Here is a tiny trained network, its code and every weight. The questions are about switching its units off for an input and a class, where a switched-off unit gives its printed mean instead of its output.

import numpy as np


def w(rows, s, z=0):
    codes = np.array(rows[::2]) - 128.0
    scale = np.full(codes.shape[1], s)
    scale[-1] = z or s
    return codes * scale


def f(y):
    return np.maximum(y, 0)


def log_softmax(a):
    a = a - a.max(-1, keepdims=True)
    return a - np.log(np.exp(a).sum(-1, keepdims=True))


def net(x, mask):
    res = np.array(x, float).reshape(1, 6) / 4 @ E
    y = f(res @ A[0][:, :-1].T + A[0][:, -1])
    res = res + np.where(mask, y, B[0][:, -1]) @ B[0][:, :-1]
    return log_softmax(res[-1] @ U[:, :-1].T + U[:, -1])


A, B = {}, {}
E = w([
[249,152,143,116],'x0',
[128,128,128,128],'x1',
[156,43,82,136],'x2',
[128,128,128,128],'x3',
[121,157,65,40],'x4',
[135,172,63,197],'x5',
],0.014)
A[0] = w([
[101,113,154,164,87],'N0',
[185,185,62,186,86],'N1',
[171,97,190,220,139],'N2',
[8,106,111,160,3],'N3',
[105,109,176,192,115],'N4',
[241,166,154,112,28],'N5',
[85,176,54,202,80],'N6',
[184,122,195,179,116],'N7',
[104,80,210,54,33],'N8',
[115,184,39,53,123],'N9',
[134,122,152,165,48],'N10',
[73,188,157,129,98],'N11',
[105,99,172,179,128],'N12',
[145,135,106,85,109],'N13',
[94,160,55,194,100],'N14',
[157,104,178,178,131],'N15',
[85,89,168,83,71],'N16',
[144,152,88,64,141],'N17',
[136,157,61,78,118],'N18',
[64,80,175,85,113],'N19',
[69,126,80,77,112],'N20',
[109,213,190,127,82],'N21',
[192,188,162,117,115],'N22',
[105,32,79,143,65],'N23',
[90,110,178,188,117],'N24',
[83,94,160,98,111],'N25',
[18,142,153,133,77],'N26',
[130,190,179,118,93],'N27',
[235,158,148,112,44],'N28',
[43,186,161,129,112],'N29',
[208,144,153,131,96],'N30',
[206,18,72,148,41],'N31',
[130,139,101,83,99],'N32',
[97,220,174,135,62],'N33',
[183,104,200,69,106],'N34',
[171,112,175,88,129],'N35',
[123,219,176,134,73],'N36',
[144,129,176,212,137],'N37',
[90,35,81,136,90],'N38',
],0.012,0.0043)
B[0] = w([
[88,147,122,91,170],'N0',
[206,208,247,215,206],'N1',
[89,175,143,18,245],'N2',
[35,153,51,228,222],'N3',
[49,168,157,19,204],'N4',
[43,113,46,229,223],'N5',
[226,238,242,220,206],'N6',
[81,181,95,55,212],'N7',
[224,193,247,178,203],'N8',
[70,169,189,13,224],'N9',
[75,148,193,63,156],'N10',
[194,27,82,131,186],'N11',
[66,148,151,53,199],'N12',
[74,171,131,64,165],'N13',
[195,217,249,199,201],'N14',
[81,150,141,48,203],'N15',
[155,177,199,186,181],'N16',
[64,181,162,12,193],'N17',
[85,156,186,40,193],'N18',
[169,222,195,247,204],'N19',
[49,174,112,96,190],'N20',
[229,18,76,85,195],'N21',
[78,107,24,186,202],'N22',
[210,19,53,101,202],'N23',
[65,158,130,48,206],'N24',
[143,176,183,224,180],'N25',
[72,111,18,193,217],'N26',
[254,46,64,81,179],'N27',
[27,116,25,230,218],'N28',
[175,23,10,123,206],'N29',
[46,130,49,184,201],'N30',
[245,24,88,85,235],'N31',
[86,138,164,80,165],'N32',
[229,30,117,89,191],'N33',
[174,181,200,219,213],'N34',
[135,184,183,237,191],'N35',
[217,54,109,77,188],'N36',
[79,130,200,41,218],'N37',
[195,19,44,129,205],'N38',
],0.0063,0.012)
U = w([
[39,168,167,6,122],'0',
[53,131,72,203,254],'1',
[185,189,230,200,58],'2',
[206,40,88,73,54],'3',
],0.016,0.0064)

Each question gives the input, the list of numbers given to net, and the class t.
The units are the neurons (one row each of A and B). Each row of codes is followed by its name. A weight is (code - 128) times the scale printed after its matrix; where a second scale follows, it is the last column's (A, B and U).
mask holds one flag per neuron, in row order. A switched-off neuron (its flag False) gives its mean, the last column of its row in B, instead of its output. The means were averaged over made-up inputs and are rounded, as every weight is.
A unit's drop is (log p(t) with every unit on - log p(t) with that unit switched off) / (log p(t) with every unit on - log p(t) with every unit switched off).
The circuit of an input: a set's keep is (log p(t) with only the set's units on - log p(t) with every unit switched off) / (log p(t) with every unit on - log p(t) with every unit switched off). Starting from the 12 units with the biggest drops (on a tie, the unit counted first), units are removed one at a time, each time the one whose removal leaves the highest keep (on an exact tie, the one counted first), for as long as the keep stays at least 0.8.
units of the circuit, in order: the units of the circuit, biggest drop first
unit that matters most: the unit with the biggest drop
k most important neurons: the k neurons with the biggest drops, biggest first
drop of u: that unit's drop, to one decimal
input [0,-2,5,-4,5,5], class 0: unit that matters most => N9
input [1,-2,-2,8,-8,8], class 0: 2 most important neurons => (N2 N37)
input [6,8,6,3,0,-5], class 1: units of the circuit, in order => (N28 N5)
input [7,0,8,8,2,-8], class 2: 2 most important neurons => (N34 N35)
input [7,-4,8,-3,4,-8], class 2: 3 most important neurons => (N34 N35 N8)
input [6,8,6,1,2,0], class 1: 2 most important neurons => (N28 N5)
input [-1,4,-6,1,-4,7], class 2: 3 most important neurons => (N6 N14 N1)
input [-7,-2,-2,1,5,8], class 2: 2 most important neurons => (N6 N14)
input [-1,-4,-2,8,4,5], class 2: 2 most important neurons => (N6 N14)
input [2,6,-5,2,1,-1], class 3: drop of N27 => 0.0
input [-5,-1,7,-2,-5,-2], class 3: drop of N23 => 0.5
input [7,-7,2,-7,-8,-2], class 0: drop of N2 => 0.2
input [-4,-1,2,5,4,3], class 0: drop of N20 => 0.2
input [-6,1,1,-2,6,7], class 2: units of the circuit, in order => (N6)
